(in the rows, 128 means zero)
Facts:
(J_287, σ, J_760); (J_873, σ, J_181); (J_873, σ, J_29)
(J_873, σ, J_102); (J_873, σ, J_991); (J_215, σ, J_675)
(J_215, σ, J_816); (J_702, σ, J_50); (J_702, σ, J_626)
(J_515, σ, J_231); (J_515, σ, J_476); (J_515, σ, J_627)
(J_44, σ, J_185); (J_647, σ, J_508); (J_647, σ, J_803)
(J_549, σ, J_107); (J_549, σ, J_167); (J_9, σ, J_29)
(J_9, σ, J_97); (J_9, σ, J_13); (J_9, σ, J_316)
(J_927, σ, J_6); (J_927, σ, J_206); (J_96, σ, J_374)
(J_310, σ, J_527); (J_966, σ, J_209); (J_966, σ, J_989)
(J_966, σ, J_128); (J_439, σ, J_529); (J_439, σ, J_760)
(J_242, σ, J_570); (J_242, σ, J_106); (J_242, σ, J_128)
(J_269, σ, J_6); (J_269, σ, J_192); (J_269, σ, J_816)
(J_893, σ, J_132); (J_893, σ, J_584); (J_530, σ, J_624)
(J_530, σ, J_573); (J_530, σ, J_227); (J_694, σ, J_29)
(J_694, σ, J_82); (J_694, σ, J_476); (J_694, σ, J_573)
(J_822, σ, J_746); (J_822, σ, J_78); (J_839, σ, J_264)
(J_839, σ, J_185); (J_839, σ, J_476); (J_839, σ, J_816)
(J_839, σ, J_526); (J_721, σ, J_167); (J_721, σ, J_106)
(J_721, σ, J_917); (J_124, σ, J_864); (J_124, σ, J_258)
(J_914, σ, J_231); (J_566, σ, J_675); (J_566, σ, J_991)
(J_687, σ, J_697); (J_687, σ, J_634); (J_687, σ, J_192)
(J_687, σ, J_374); (J_509, σ, J_920); (J_509, σ, J_477)
(J_773, σ, J_864); (J_773, σ, J_132); (J_773, σ, J_828)
(J_773, σ, J_952); (J_144, σ, J_906); (J_144, σ, J_78)
(J_144, σ, J_13); (J_144, σ, J_920); (J_170, σ, J_529)
(J_328, σ, J_534); (J_328, σ, J_864); (J_328, σ, J_886)
(J_956, σ, J_121); (J_956, σ, J_167); (J_956, σ, J_316)
(J_287, λ, J_453); (J_13, λ, J_167); (J_209, λ, J_242)
(J_624, λ, J_185); (J_873, λ, J_44); (J_107, λ, J_264)
(J_215, λ, J_920); (J_167, λ, J_947); (J_570, λ, J_328)
(J_102, λ, J_78); (J_840, λ, J_96); (J_636, λ, J_121)
(J_405, λ, J_876); (J_657, λ, J_135); (J_702, λ, J_128)
(J_905, λ, J_170); (J_515, λ, J_421); (J_44, λ, J_310)
(J_647, λ, J_930); (J_965, λ, J_952); (J_864, λ, J_694)
(J_713, λ, J_112); (J_813, λ, J_573); (J_534, λ, J_991)
(J_930, λ, J_590); (J_670, λ, J_515); (J_9, λ, J_119)
(J_967, λ, J_956); (J_84, λ, J_566); (J_96, λ, J_818)
(J_966, λ, J_87); (J_886, λ, J_773); (J_439, λ, J_813)
(J_206, λ, J_107); (J_316, λ, J_584); (J_108, λ, J_713)
(J_942, λ, J_13); (J_503, λ, J_530); (J_634, λ, J_627)
(J_457, λ, J_124); (J_242, λ, J_508); (J_384, λ, J_927)
(J_164, λ, J_626); (J_269, λ, J_132); (J_746, λ, J_570)
(J_623, λ, J_966); (J_893, λ, J_534); (J_142, λ, J_439)
(J_86, λ, J_258); (J_530, λ, J_840); (J_989, λ, J_636)
(J_694, λ, J_939); (J_630, λ, J_967); (J_822, λ, J_509)
(J_839, λ, J_192); (J_721, λ, J_374); (J_124, λ, J_9)
(J_132, λ, J_108); (J_50, λ, J_905); (J_566, λ, J_864)
(J_871, λ, J_84); (J_128, λ, J_803); (J_87, λ, J_299)
(J_192, λ, J_106); (J_286, λ, J_675); (J_482, λ, J_886)
(J_626, λ, J_269); (J_773, λ, J_227); (J_816, λ, J_893)
(J_828, λ, J_316); (J_920, λ, J_623); (J_78, λ, J_286)
(J_760, λ, J_816); (J_590, λ, J_839); (J_121, λ, J_405)
(J_170, λ, J_29); (J_328, λ, J_630); (J_675, λ, J_497)
(J_299, λ, J_914); (J_818, λ, J_457); (J_584, λ, J_215)
(J_952, λ, J_50); (J_947, λ, J_634); (J_508, λ, J_721)
(J_6, λ, J_287); (J_258, λ, J_476); (J_181, λ, J_82)
(J_573, λ, J_942); (J_106, λ, J_181); (J_956, λ, J_635)

Known rows:
[109 141 127 101 164 130 136 129 134 122 135 149 119 146 141 110 139 130
 128 120 140 144 122 105 136 116 138 105 138]: J_310
[184 115  77 128 134 162 115  72 129 129 116 116 173 157 115 157 120 120
 121 129 121 110  81 178 150 143 174 146  93]: J_570
[118 127 157 143 129 109 104 127 160 131 102 111 110  85 147 126 117 116
 124 140  82 110 130 135 134 147 110 156  87]: J_624
[137 114 144 154  91 122 179  80 101 147 125 147 109  91 134 129 157 158
 158 113 111 123 160 119  95 136 148 153  96]: J_746
[131 140 141 161 143  95  87 130 143 142 116 134 107  89 145 192 125  77
 134 161  75  97 204 139 145 134  67 170  72]: J_573
[199 128 140 166 111  99 160  99 104 156 129 180 141  76 108 161 139 119
 166 142 115 114 211 131  99 146 107 135  45]: J_13
[125 118 143 125 144 139 126  86 163 127 140 137 114 128 128 128 142 133
 118 140 110 138 137 127 135 114 150 132 146]: J_527
[114 124 130 130 136 130 127 111 130 130 132 115 125 125 141 129 146 149
 125 128 119 132 122 124 142 109 151 122 127]: J_670
[111 123 170 138 128 114  87 137 176 129 110 110 109  96 134 134 103  96
 120 144  89 117 134 149 135 149 103 159 105]: J_231
[193 111  82 129 136 164 114  54 147 137 117 128 171 160 106 159 119 108
 115 141 120 110  91 181 144 142 171 151 107]: J_128
[116 131 128 114 142 134 140 108 142 127 132 136 128 131 128 120 138 129
 121 130 120 141 125 118 131 118 141 122 149]: J_713
[173 116  86 131 130 151 108  70 131 135 129 104 165 141 122 150 133 131
 119 137 117 109  80 175 153 127 173 152 100]: J_989
[114 126 128 119 137 132 130 110 130 128 134 129 119 126 131 124 142 135
 125 132 122 136 128 119 137 114 143 120 143]: J_166
[107 115 126  80 143 167 118  89 153  80 110 110 124 146 125 121 126 129
 156 111 126 130 145  98 119 147 141 128 162]: J_119
[196 122 148 140  98 179  87 144 111 149 126 128  90 121 120  68 103 155
 106 195 188 148 102  86 141 100  98 157 198]: J_584
[197 124  74 138 132 155 127  81 121 136 109 129 175 150 109 148 114 113
 126 130 121 104  97 169 137 150 156 146  95]: J_917
[127 116 114  95 125 165 132 187  52 113 131 116 116 111 121 116 129 153
 114 141 179 148  99  79 163 113  94 102 155]: J_893
[ 84 137 123 126 113 131 180 126 135 149 134 122 137 116 131 136 172 154
  99 121  76 165  85 144 152 136 156 132 138]: J_503

Rows:
No name comes twice in this set of rows, the named rows included.
[ 85 133 126  93 171 107 140 104 125 144 129  86 160 104 150 102 193 146
 125 120 120 128  95  91 123  91 148 104 145] => J_647
[126 142  94 138 161 115 119 109  97 139 154 139 113 143 152 191 165 122
 129 147 124 121 197 117 156  83 107 137 138] => J_813
[165 127 129 156 107 124 160 115 118 148  95 156 129 100 120 133 115 110
 151 121 101 105 141 130  99 168 114 151  73] => J_97
[ 60 134 128 105  93 104 159 167 131 130 162 112 160 178 114 144 155 137
 130  88 163 162  95 174 108 132 127 129 177] => J_96
[150 117 179 134  97  69  85 146 152 132 211 128 195 140  74 163 126 119
 148 133 188 153 179 193 104 105 133  90 116] => J_634
[ 91 117 167 134  70 110 102 147 167 130 169 111 131 177  93 160 112 112
 135 114 157 137 147 194  91 126 117 161 170] => J_192
[134 136 152 147  93 123 120 155 144 105 104 156  87 128 141 152  86 120
 144 117  96 119 145 148 132 190 107 166  81] => J_181
[160 133 191 129 150  70  71 159 180 125 141 146 164  77 113 149  95  87
 133 162 119 135 173 150 138 146  97  93  49] => J_627
[ 95 141 127 108 157 107 127 112 119 123 138 116 117 131 168 113 166 161
 130 114 133 138  99 110 149 103 160 112 121] => J_702
[ 95 129 171 138 114  95  91 160 169 131 123 104 126 123 126 136 107  94
 126 130 116 111 134 159 113 144  91 159 126] => J_526
[ 60 169 124 115 144  93 167 197 130 141  92 131 133  97 169 114 147 121
 110 104  78 147  66 125 149 175  99 122  85] => J_530
[138 134 117 132 155 106 111 111 110 133 162 143 136 129 144 176 154 128
 132 148 129 134 186 125 152  92 122 110 121] => J_942
[102 112 127  93 134 153 130  99 145  98 118 110 126 133 131 134 137 142
 138 111 115 135 128 109 129 141 146 130 150] => J_457

Now the same nodes, written a new way:
Known rows:
[179 156  98 154 142  62  99 150 143 133 165 176 118 154 143 110 103 144
 141 115 122 196 110  98 121 121 117 115 128 101 139 112 143 131 128  73
 133 118 106 161 133 131 123]: J_816
[161 203  94 134 135  15 118 155 157 139 160 193  91 142 144  96 101 113
 168 131 118 181  96  80 133 141 135 106 136  94 126  50 122 140 126  66
 145 127 138 171  91 163 100]: J_215
[174 131 120 155 142  96  94 137 119 133 156 156 151 136 140 129 120 160
 146  92  84 160 120 105 126 100 107 121  94  80 136 164  92 142 159  94
 126 109 112 150 119 161 161]: J_920
[189 185 102 112 121   9  83 179 148 155 175 170  92 171 149 121  84 131
 175 163 111 183  95  88 133 135 132 121 118 123 148  92 135 127 120  59
 186 130 132 178 137 188 110]: J_839
[183 152 113 148 142  92  90 143 138 145 150 148 131 152 144 134 118 155
 140 109 114 186 115  98 124 107  97 121 101  92 136 166 127 133 152  95
 129 107 101 159 155 156 157]: J_50
[162 168 108 131 113  62  94 137 136 158 147 162 127 131 141 144 114 151
 161 140  89 171  97  88 143 106 112 127 103  98 134 125 116 149 141  92
 159 129 115 178 122 207 142]: J_702
[173 136 122 163 143  85  89 137 129 140 160 161 125 142 137 130 116 161
 128 117 109 166 122  91 125  87  94 121  97  84 139 154 124 135 143  99
 129 109  98 161 145 142 156]: J_967
[164 157 120 164 148  96  82 121 146 124 157 172 122 130 142 144 125 148
 137 144 130 171 105  86 129  98  87 126 107  94 128 155 107 134 157 112
 132  99 108 177 149 160 159]: J_258
[193 162 116 159 155  85  99 152 139 142 155 157 132 157 142 137 107 146
 137 109 104 169 115  93 125 105  86 123 113  86 150 147 115 126 159 104
 133 105 114 142 149 149 161]: J_181
[190 151 116 152 144  90  89 140 137 147 158 155 135 150 144 137 104 152
 138 111  97 180 117 103 128  99  86 128 110  91 154 150 128 133 158 100
 137 105 102 153 154 155 163]: J_930
[174 175 109 106 120  48  92 150 140 175 150 168 135 146 132 136 110 148
 165 129 101 177 104  90 140 113 107 128 107 104 149 134 129 148 159  94
 166 129 124 175 135 202 154]: J_647
[188 155 132 143 149  92  88 134 141 118 151 147 127 147 144 134 119 140
 133 113 126 183 113 105 111 114 109 117  93  86 134 162 122 140 154 107
 110 107 100 158 157 157 163]: J_112
[180 146 122 153 158 101  92 141 131 126 148 154 141 157 129 120 108 163
 135 111 135 173 117 100 116 120 119 114  90  86 137 166 133 128 145  91
 112 113 109 144 156 155 162]: J_939
[148 127 120  91  84  33  71 123 124 148 174 178 136 120 130 130 131 181
 191 141  99 176 113 105 146 111 148 127  96 139 132 120 131 186 165  98
 149 137  87 177 114 209 137]: J_96
[182 139 128 157 147  93  91 134 133 123 156 161 127 143 133 127 114 156
 136 123 122 169 119  96 126 106 106 121  95  88 140 150 122 133 149  98
 118 109  99 154 151 148 152]: J_453
[165 139 114 141 143  88  84 140 121 159 153 152 128 145 136 127 119 167
 124  96 108 181 123  94 121  74  96 117 101  90 146 153 123 133 139 101
 139 110  93 162 143 150 170]: J_209
[181 145 127 156 157  84  91 162 126 138 156 158 133 160 132 131 106 160
 140 113 111 162 125  90 111 103 109 121  98  87 146 162 116 131 145  74
 136 109 106 163 157 144 158]: J_573
[188 139 140 167 140  82  92 141 137 125 161 155 117 130 138 156 112 158
 148 159 110 168 128  84 111 111  97 125 103  86 155 140 127 151 178  96
 112  89  96 168 172 135 145]: J_135

Rows:
No name comes twice in this set of rows, the named rows included.
[161 145 130 108 134  54  99 158 123 143 166 178 160 142 124 118 130 157
 190  87  67 129 122 106 139 128 140 129  85  85 136 156  70 164 195  97
 142 131 131 153  97 212 164] => J_144
[160 171 129  75 108 117  98 159 171 168 132 170 109 161  90 107 136 158
 163 191  59 200 145 140 171 132  80 141  64  97 147 139 175 168 166  64
 129 117  84 202 122 193 203] => J_439
[186 151 121 131 118  53  56 180 120 157 158 156 123 187 142 160  83 180
 182 188 103 154 103  85 116 121 152 124  72 125 148 163 117 127 110  30
 207 146 135 199 175 201 116] => J_515
[151 124 113  85  75  37  72 115 122 139 176 177 145 123 137 128 127 187
 188 133 100 193 101 111 158 127 155 125 101 149 131 112 138 183 152  91
 147 145  89 169 104 218 126] => J_687
[193 163 126 155 172  82  96 165 142 123 156 154 123 165 137 128 103 130
 151 102 103 149 115 103 112 120 103 120  97  69 142 167 101 119 166  93
 130 103 126 147 147 150 159] => J_29
[186 179 118 115 160  47  88 199 130 158 153 159 130 188 127 121  89 137
 172 113 100 144 111  95 111 137 148 114  80  88 146 162 102 127 134  49
 175 134 146 172 141 191 140] => J_694
[174 143 138 168 137  73  82 120 131 179 114 133 127 130 119 155 102 150
 149  81 134 141 118  70 108  66 102 108  88  57 139 170 170 127 145 109
 151 113  91 156 180 142 163] => J_167
[186 169 117 162 179  79 108 160 144 124 156 172 127 157 128 118 105 132
 143 111 119 151 123  94 121 123 101 113 107  67 147 142 116 126 154  85
 116 102 127 146 138 130 152] => J_991
[179 143 128 169 142  78  95 148 119 154 152 145 127 136 143 152 108 160
 140 144  91 177 133  76 102  94  90 128 117  85 163 134 128 155 172  84
 129  95  86 176 170 127 151] => J_657

The same nodes again, as new rows of numbers:
Known rows:
[119 180 140 121 180 116 107 145 171 143 193 107 107]: J_828
[104 165 120 126 168  98 141 187 178 177 170  90 119]: J_773
[145  88 121 102 176 168 157 106  78  82 176  93 143]: J_570
[133 113 108 127 159 161 189 154  52 127 129  96 155]: J_242
[128 140 144 106 166 144 161 111   4  72 152 109 144]: J_106
[160 107 124 178 147 101  96 116 119 124 121 126 129]: J_626
[126 121  94 157 121 108 129 148 125 136 111 120 133]: J_702
[156 115 125 169 142 104 111 130 123 142 121 123 127]: J_713
[131 128 112 145 123 118 119 126 127 126 125 121 130]: J_657
[125 144 117 140 113 119 114 112 129 142 123 112 134]: J_135
[129 146 118 141 114 122 112 113 124 145 128 112 132]: J_421
[124 144 106 144 110 117 124 126 123 151 114 110 137]: J_310
[130 149 115 144 113 124 114 113 137 135 121 116 140]: J_119
[139 146 142  87 117 129  78 111 114 121 146 160 165]: J_906
[108 153 120 131 171 104 134 180 165 161 170  97 120]: J_893
[130 119 113 147 134 115 123 138 127 119 133 125 127]: J_636
[132 153 110 144 128 132 117 128 114 132 128 136 118]: J_299
[106 101 168 105 108 166 106 136 126 124 145 165 119]: J_573

Rows:
No name comes twice in this set of rows, the named rows included.
[147 133 132 134 168 174 145  99  62  98 156  98 141] => J_128
[140 113 132 103 126 118  81 119 125 104 155 160 156] => J_746
[144 145 137 109 148 175 142 103  61 113 146 106 155] => J_917
[126 126 179  87  98 152 138  86 162 132 111 154 107] => J_476
[126 133 171  76 103 137 133 108 133 133 111 158 126] => J_82
[169  98 128 174 152  97 112 131 117 146 112 124 130] => J_108
[123 128 162 101  95 144 128 104 150 140 115 143 114] => J_627
[155 175 125  99 131 148  73 122  90 103 150 197 141] => J_920
[131 144 120 100 102 112 101 145 120 155 120 152 174] => J_509
[121 139 123 109 108 153 191 150 125 149  79 170  79] => J_215
[105 139 119 136 127  78 131 134  79 101 118 129 122] => J_590
[128 113 162 103 113 143 144 105 148 121 111 151  99] => J_675
[122 167 148 121 189 107  93 133 179 128 216 100 108] => J_864
[129 125 116 106 109 111 103 157 116 139 127 157 171] => J_822

